Below are the code and all the weights of a small trained network. Each question names an input and a class and asks about switching units off, where a switched-off unit gives its printed mean instead of its output.

import numpy as np


def w(rows, s, z=0):
    codes = np.array(rows[::2]) - 128.0
    scale = np.full(codes.shape[1], s)
    scale[-1] = z or s
    return codes * scale


def f(y):
    return np.maximum(y, 0)


def log_softmax(a):
    a = a - a.max(-1, keepdims=True)
    return a - np.log(np.exp(a).sum(-1, keepdims=True))


def net(x, mask):
    res = np.array(x, float).reshape(1, 2) / 4 @ E
    y = f(res @ A[0][:, :-1].T + A[0][:, -1])
    res = res + np.where(mask, y, B[0][:, -1]) @ B[0][:, :-1]
    return log_softmax(res[-1] @ U[:, :-1].T + U[:, -1])


A, B = {}, {}
E = w([
[119,21,190,104,131,126,115,20],'x0',
[84,198,94,57,248,76,163,82],'x1',
],0.014)
A[0] = w([
[145,130,48,93,130,145,205,233,23],'N0',
[130,50,150,80,147,138,131,47,49],'N1',
[78,193,108,87,182,56,174,88,126],'N2',
[197,2,78,52,120,222,63,248,191],'N3',
[127,218,57,137,108,134,124,177,2],'N4',
[216,129,171,150,33,203,80,132,245],'N5',
[123,184,80,193,123,85,145,166,12],'N6',
[95,164,73,22,215,112,182,86,197],'N7',
[120,37,155,122,139,108,132,35,19],'N8',
],0.008,0.00083)
B[0] = w([
[85,88,147,127,191,96,67,156,202],'N0',
[94,95,197,91,172,126,146,163,220],'N1',
[122,222,85,162,152,96,161,81,231],'N2',
[138,161,107,177,124,106,161,52,202],'N3',
[135,9,184,142,158,146,77,149,214],'N4',
[177,188,86,155,73,119,167,101,226],'N5',
[150,96,204,61,203,189,92,159,192],'N6',
[187,145,56,186,95,89,157,92,252],'N7',
[94,110,131,82,184,104,72,203,228],'N8',
],0.011,0.014)
U = w([
[222,198,14,171,3,167,184,5,251],'0',
[78,63,254,50,158,180,24,145,5],'1',
],0.0074,0.0025)

Each question gives the input, the list of numbers given to net, and the class t.
The units are the neurons (one row each of A and B). Each row of codes is followed by its name. A weight is (code - 128) times the scale printed after its matrix; where a second scale follows, it is the last column's (A, B and U).
mask holds one flag per neuron, in row order. A switched-off neuron (its flag False) gives its mean, the last column of its row in B, instead of its output. The means were averaged over made-up inputs and are rounded, as every weight is.
A unit's drop is (log p(t) with every unit on - log p(t) with that unit switched off) / (log p(t) with every unit on - log p(t) with every unit switched off).
The circuit of an input: a set's keep is (log p(t) with only the set's units on - log p(t) with every unit switched off) / (log p(t) with every unit on - log p(t) with every unit switched off). Starting from all 9 units, units are removed one at a time, each time the one whose removal leaves the highest keep (on an exact tie, the one counted first), for as long as the keep stays at least 0.8.
units of the circuit, in order: the units of the circuit, biggest drop first
k most important neurons: the k neurons with the biggest drops, biggest first
drop when u is switched off: that unit's drop, to one decimal
input [-3,-1], class 1: units of the circuit, in order -> (N7)
input [-3,-2], class 1: 2 most important neurons -> (N7; N2)
input [-8,-7], class 1: 2 most important neurons -> (N4; N6)
input [-7,6], class 1: 3 most important neurons -> (N4; N6; N0)
input [-2,0], class 1: 2 most important neurons -> (N7; N5)
input [7,7], class 0: 3 most important neurons -> (N7; N2; N4)
input [8,-8], class 0: 2 most important neurons -> (N5; N3)
input [-7,-5], class 1: 4 most important neurons -> (N4; N7; N6; N0)
input [-7,5], class 1: 4 most important neurons -> (N4; N6; N0; N5)
input [-6,-4], class 1: drop when N7 is switched off -> 0.3
input [4,-5], class 0: drop when N5 is switched off -> 1.2
